Where the symbols take the items:
ζ: J162->J121, J573->J772, J31->J573, J88->J42, J784->J148, J780->J917, J198->J66, J772->J559, J22->J157, J559->J602, J396->J557, J526->J652, J288->J360, J557->J963, J977->J198, J157->J141, J963->J958, J160->J62, J704->J31, J410->J784, J121->J22, J939->J703, J703->J406, J469->J981, J66->J469, J602->J526, J958->J943, J981->J939, J360->J396, J406->J780, J647->J646, J42->J647, J141->J505, J652->J160, J943->J410, J646->J162
τ: J162->J981, J573->J396, J31->J360, J88->J977, J784->J141, J780->J652, J198->J704, J772->J557, J505->J917, J22->J703, J559->J963, J396->J647, J526->J943, J288->J88, J557->J646, J157->J406, J62->J148, J963->J162, J160->J784, J704->J288, J410->J157, J148->J505, J121->J939, J939->J559, J703->J602, J469->J573, J66->J31, J602->J958, J958->J121, J981->J772, J917->J160, J360->J42, J406->J526, J647->J66, J42->J198, J141->J780, J652->J410, J943->J22, J646->J469
α: J162->J963, J573->J469, J31->J66, J88->J288, J784->J160, J780->J141, J198->J42, J772->J981, J505->J148, J22->J943, J559->J939, J396->J573, J526->J406, J288->J704, J557->J772, J977->J88, J157->J410, J963->J559, J160->J917, J704->J198, J410->J652, J148->J62, J121->J958, J939->J121, J703->J22, J469->J646, J66->J647, J602->J703, J958->J602, J981->J162, J917->J505, J360->J31, J406->J157, J647->J396, J42->J360, J141->J784, J652->J780, J943->J526, J646->J557
π: J162->J559, J573->J646, J31->J647, J88->J704, J784->J917, J780->J784, J198->J360, J772->J162, J505->J62, J22->J526, J559->J121, J396->J469, J526->J157, J288->J198, J557->J981, J977->J288, J157->J652, J963->J939, J160->J505, J704->J42, J410->J780, J121->J602, J939->J958, J703->J943, J469->J557, J66->J396, J602->J22, J958->J703, J981->J963, J917->J148, J360->J66, J406->J410, J647->J573, J42->J31, J141->J160, J652->J141, J943->J406, J646->J772

The rows follow the links: the fewer symbols apart two items are, the more alike their rows tend to be.

Each row is also shifted at random along 2 hidden directions that mean nothing.

Some items, each with a row of numbers:
J559 [  9  13  -4  -4  -7  -4  -7 -10  -4   6 -16   3 -11   9 -32  12  10 -30  -8   7 -13  -9  14  -6 -22 -16 -17   5]
J62 [  1  -6  -2  -8 -11   5  20 -10  25 -14   2  -2  27   4  17 -14  -6  16 -17   6 -10  25  15  -1 -21   1   2 -12]
J288 [-41   1  24  -4  -2  -3 -16   9  -3   7  19   0  -7  -1  12   3  -6   8  13  -6  12 -10 -21   8  36  -2  -5   3]
J469 [ 18 -14  27  17  21  -8 -24   7  10   7  25  -2 -15   0   6   2   0 -10  -2  -8   3  -9  -4   4  11 -23 -15  19]
J943 [-51  36 -23  28  33   2  13   0   2  -3 -21  -4   5  -6 -11  -9   6  -2  -4  -6  -6  10  18 -10 -28   1  12   6]
J557 [ 21  -9  22  14  15  -9 -23   2   7   8  16  -3 -16   4  -6   6   4 -19  -5  -5  -1  -8   2   1   1 -25 -21  19]
J784 [-10   4 -18  -2   0   7  25  -4  10 -14 -11  -2  23  -3  13 -15  -4  19  -8   3  -6  20  11  -3 -18  14  16 -14]
J141 [ 38  -9 -31 -17 -18   9  27  -6  -9  -9 -21   1  14  -3   3  -6  -2  16  -1   9  -3  11   4  -3 -16  26  22 -22]
J772 [ 27  -7  19  -9 -15  -7 -21  -7   2   8   6   3 -14  12 -18  14   5 -25  -6   5  -8 -13   4   2  -2 -25 -26   9]
J573 [  8 -12  29  30  34  -9 -24  12  11   9  30  -4 -13  -5  14  -2  -2  -4   0 -14   8  -7  -6   4  14 -21 -12  22]
J360 [  9 -19  25 -16 -18  -5 -18   5  -5   6  22   3  -7   2  10   8  -6   4  10  -1  11 -12 -22   9  34  -2  -9   1]
J396 [  7 -14  29  23  26  -8 -23  11   9   8  30  -3 -12  -4  16  -2  -4  -3   1 -13   8  -7 -10   5  20 -18 -11  20]
J88 [ 14 -17   6 -10  -8   0 -12  11 -21   7  10   2 -15  -5   7   9  -4   6  20  -3  17 -18 -27   7  38  13   6  -3]

The symbols that take the first to the second take the third to the fourth, perhaps in another order. What is the fourth?
Answers are names.
A [-70  42 -16  16  18   1  10  -5   6  -2 -23  -1   6   1 -17  -5   6  -7  -7  -1 -11  11  20  -9 -27  -5   2   5]
B [-49  26 -22  17  24   5  22  -1   9 -10 -15  -4  17  -6   8 -16  -1  15  -6  -3  -4  21  14  -6 -22  10  18  -4]
C [ -2 -14  36 -30 -37  -7 -20  -4   8   6  23   5  -3  13   4  12  -5  -6   1   7   1  -9 -15  11  27 -15 -25   0]
D J772

A [ 47   0 -12 -17 -23  -2  -6 -12 -15   6 -21   6 -15  10 -38  18  12 -31  -3  12 -12 -15  11  -4 -20  -7 -14   1]
B [ 15  12 -35  -7  -8   5  17  -7 -17  -2 -32   2   0  -1 -23   5   8  -8   1   9  -8  -1  11  -9 -24  16  13 -10]
C [ 20 -22  24  19  24  -5 -21  14   1   6  29  -4 -14  -8  19  -2  -5   2   8 -13  13 -10 -18   6  26  -9  -2  14]
D J772

A [ 10 -14   7  -1   0  -2 -12  14 -20   6  13  -1 -14  -8  10   5  -4   8  21  -5  18 -17 -26   7  37  12   8   0]
B [-38  -1  31  36  46  -6 -20  20  11   6  35  -8  -8  -9  29  -9  -8   9   7 -21  15  -1 -15   7  29 -14  -2  22]
C [ 41  -8 -36 -12 -13  10  28  -4 -13  -9 -24   2  12  -6   0  -5   2  13   1   8  -2   9   5  -5 -16  30  24 -19]
D J505

A [ -2  -2  31 -22 -29  -8 -22 -10  11   7  12   4  -7  18 -16  14   1 -22  -9   8  -9  -8   0   7   5 -29 -34   8]
B [-16  27 -16  10   9  -1   3  -7  -4   1 -25   0  -6   3 -27   4  11 -19  -7   2 -11  -1  17  -9 -27  -7  -4   6]
C [-21  22 -28   8  10   7  19  -2  -6  -6 -25  -2   9  -4 -10  -5   4   2  -3   1  -5   9  13  -9 -24  13  16  -6]
D J917

A [ 16   8   0   5   2  -6 -11  -7  -3   7 -10   2 -15   8 -28  12  10 -29  -7   4 -11  -9  13  -5 -21 -20 -17  12]
B [ 36   5 -13  23  22  -4  -8   0 -10   6 -14  -1 -17  -1 -26   7  12 -27  -5  -2  -7 -10  13  -8 -25 -11  -5  15]
C [ 18 -21  22  20  24  -5 -19  17  -1   6  28  -5 -14  -9  19  -1  -5   5  11 -13  14 -10 -19   6  29  -5   1  14]
D J66

A [ -1 -13  19   5   8  -3 -16  12  -6   5  21  -1 -11  -6  18   3  -6   8  15  -8  15 -12 -24   7  35   1  -1   6]
B [ 37 -25  22  11  12  -6 -22   9   1   7  26  -2 -15  -1  10   4  -3  -5   3  -7  11 -12 -13   6  21 -12  -9  12]
C [-23  -5  19  12  16  -4 -17  15  -2   5  24  -3  -9  -8  18   0  -8   9  13 -12  17 -10 -22   6  35   0   1   9]
D J647

A [  1  14   4  11  10  -5 -12  -5   2   7  -7  -1 -13   6 -26   9   9 -28  -9   1 -11  -6  15  -5 -21 -23 -18  15]
B [-26  30 -17  36  40  -2   2   1  -1   2 -20  -5  -7  -5 -20  -3  11 -16  -5  -9  -7   2  21 -11 -30  -9   3  16]
C [ 58 -10  -4  14  16  -7 -15   0  -9   9  -4   1 -22   1 -23  11  11 -28  -2  -1  -4 -16   8  -5 -16 -14 -10  15]
D J121

A [ 13 -18  10   8  14  -3 -15  16 -14   7  20  -1 -16 -10  17   2  -5   8  17 -10  20 -14 -25   7  35   8   7   5]
B [ 24 -24  21 -14 -15  -3 -16   7  -8   7  22   1 -10   0  12   8  -6   4  10  -1  13 -14 -22   8  35  -1  -6   1]
C [-23   7 -12   1   2   7  24  -6  17 -12  -5  -2  25  -2  17 -17  -6  21 -11   2  -6  26  13  -2 -17  11  13 -11]
D J148

A [ 15  15 -27  -4  -8   2   9  -8 -15   1 -30   4  -6   2 -31   8  11 -17  -1   7 -11  -5  13  -9 -26   5   2  -3]
B [ 13   5 -35  -5  -5   9  23  -6 -12  -8 -26   1   9  -5  -6  -5   3   9   1   6  -4   7   9  -6 -19  25  23 -15]
C [ 29 -16  23  16  16  -7 -22   4   6   8  21  -1 -16   2   0   6   2 -15  -3  -8   1 -11  -2   3   6 -23 -17  19]
D J939

A [-39  30 -22  -5  -8   4  15 -11  -4  -4 -29   2   7   5 -22   1   6  -6  -5   7 -11   6  16  -7 -24   5   2  -6]
B [-42  27 -22   5   7   5  21  -4   3  -8 -23  -1  13  -3  -5  -8   2   8  -5   1  -6  15  15  -7 -22  11  14  -8]
C [ 11   3  15  17  17  -9 -20  -1   6   7   7   0 -15   5 -16   8   8 -25  -8  -5  -5  -8  11  -1 -10 -27 -20  19]
D J559

A [ 21  12 -19  56  64  -3  -6  10  -7   5 -12  -8 -20 -14 -18  -4  14 -22  -1 -15  -1  -6  17 -12 -29  -9   8  25]
B [  5  18 -34  25  29   3  11   2 -12  -2 -26  -3  -5  -8 -17  -3  10  -7   1  -4  -4   0  15 -10 -28  11  18   5]
C [ -1  20 -16  16  17  -2  -1  -3  -6   3 -21  -1 -10   1 -26   6  12 -22  -5   0 -11  -4  17  -9 -27  -7  -3   9]
D J943

A [ -8   1 -15   5   5   7  24  -3  14 -12  -7  -3  24  -4  17 -16  -4  21 -10   0  -5  21  11  -4 -18  14  17 -12]
B [-15  -1  -1 -17 -22   7  22 -14  25 -13  -2   1  29   7  15 -13  -8  16 -18   9 -11  26  13   1 -17   1  -1 -16]
C [ 22 -10 -20  15  18   8  25   1  10 -12  -3  -5  19 -10  20 -19  -4  21  -8  -4  -1  22  12  -4 -18  15  22  -8]
D J62

A [  8   4 -31  13  17  10  25   2  -2 -10 -17  -4  13 -10   8 -14   1  17  -1  -2   0  14   9  -8 -20  21  26 -10]
B [-10   0  -3  -6  -8   6  21  -9  25 -12   1  -2  28   3  19 -16  -7  18 -16   5  -9  26  15   0 -18   1   6 -12]
C [  7  18 -34  37  44   2   9   5 -12   0 -24  -4  -9 -11 -15  -3  11  -9   2  -9  -2   0  16 -13 -30   7  18  10]
D J410

A [ -3 -15  22   7  10  -4 -17  12  -2   5  25  -1 -11  -5  19   1  -6   8  12 -10  16 -11 -22   7  33  -2  -2   9]
B [-24  -7  34   0   1  -7 -20   8  10   6  29  -1  -6   2  16   1  -7   4   4  -7   9  -5 -15  10  29 -14 -13   8]
C [-32   1  14  -1   2  -3 -14  12 -10   6  13   0 -10  -4  10   5  -5   8  16  -6  14 -13 -23   7  36   4   1   3]
D J288

A [-12  15 -28  -7  -7   9  24  -6  -4  -8 -26   1  15  -1  -7  -6   2   8  -1   6  -6  10  11  -6 -20  18  17 -14]
B [ 35 -16 -11   2   1   6  20  -5  15 -12   1  -1  19  -1  18 -14  -6  17 -13   3  -5  21  13  -2 -19   8  12 -10]
C [-14  21 -29  -6  -6   6  18  -9  -9  -5 -30   2   6   0 -17   0   6  -2  -2   6  -8   5  11  -8 -22  13  10 -11]
D J917

A [ 46  -1 -46  20  26   9  20   6 -23  -5 -29  -3  -4 -15 -10  -5   8   3   7  -3   2   0   8 -13 -23  28  31  -5]
B [ -6  13 -32  19  23   7  23   3  -5  -9 -22  -4   9 -10   1 -12   3  11   1  -4  -2  11  12  -9 -21  20  23  -6]
C [ 27 -14 -15 -11 -11   8  25  -7  12 -12  -5   0  22  -1  14 -11  -5  18 -11   7  -5  19  10  -2 -17  13  13 -16]
D J62

A [-35   1  17  16  22  -3 -14  17  -7   6  20  -3 -11  -9  17   0  -5  10  16 -13  17 -10 -22   6  34   2   4  10]
B [-13 -11  23 -13 -13  -5 -16   7  -4   5  21   2  -6   1  11   6  -7   7  12  -2  12 -11 -22  10  36  -2  -8   1]
C [ -3 -12  14  -6  -4  -3 -14  11 -14   8  16   0 -10  -5  10   7  -5   8  17  -5  15 -14 -24   7  37   8   1   0]
D J42

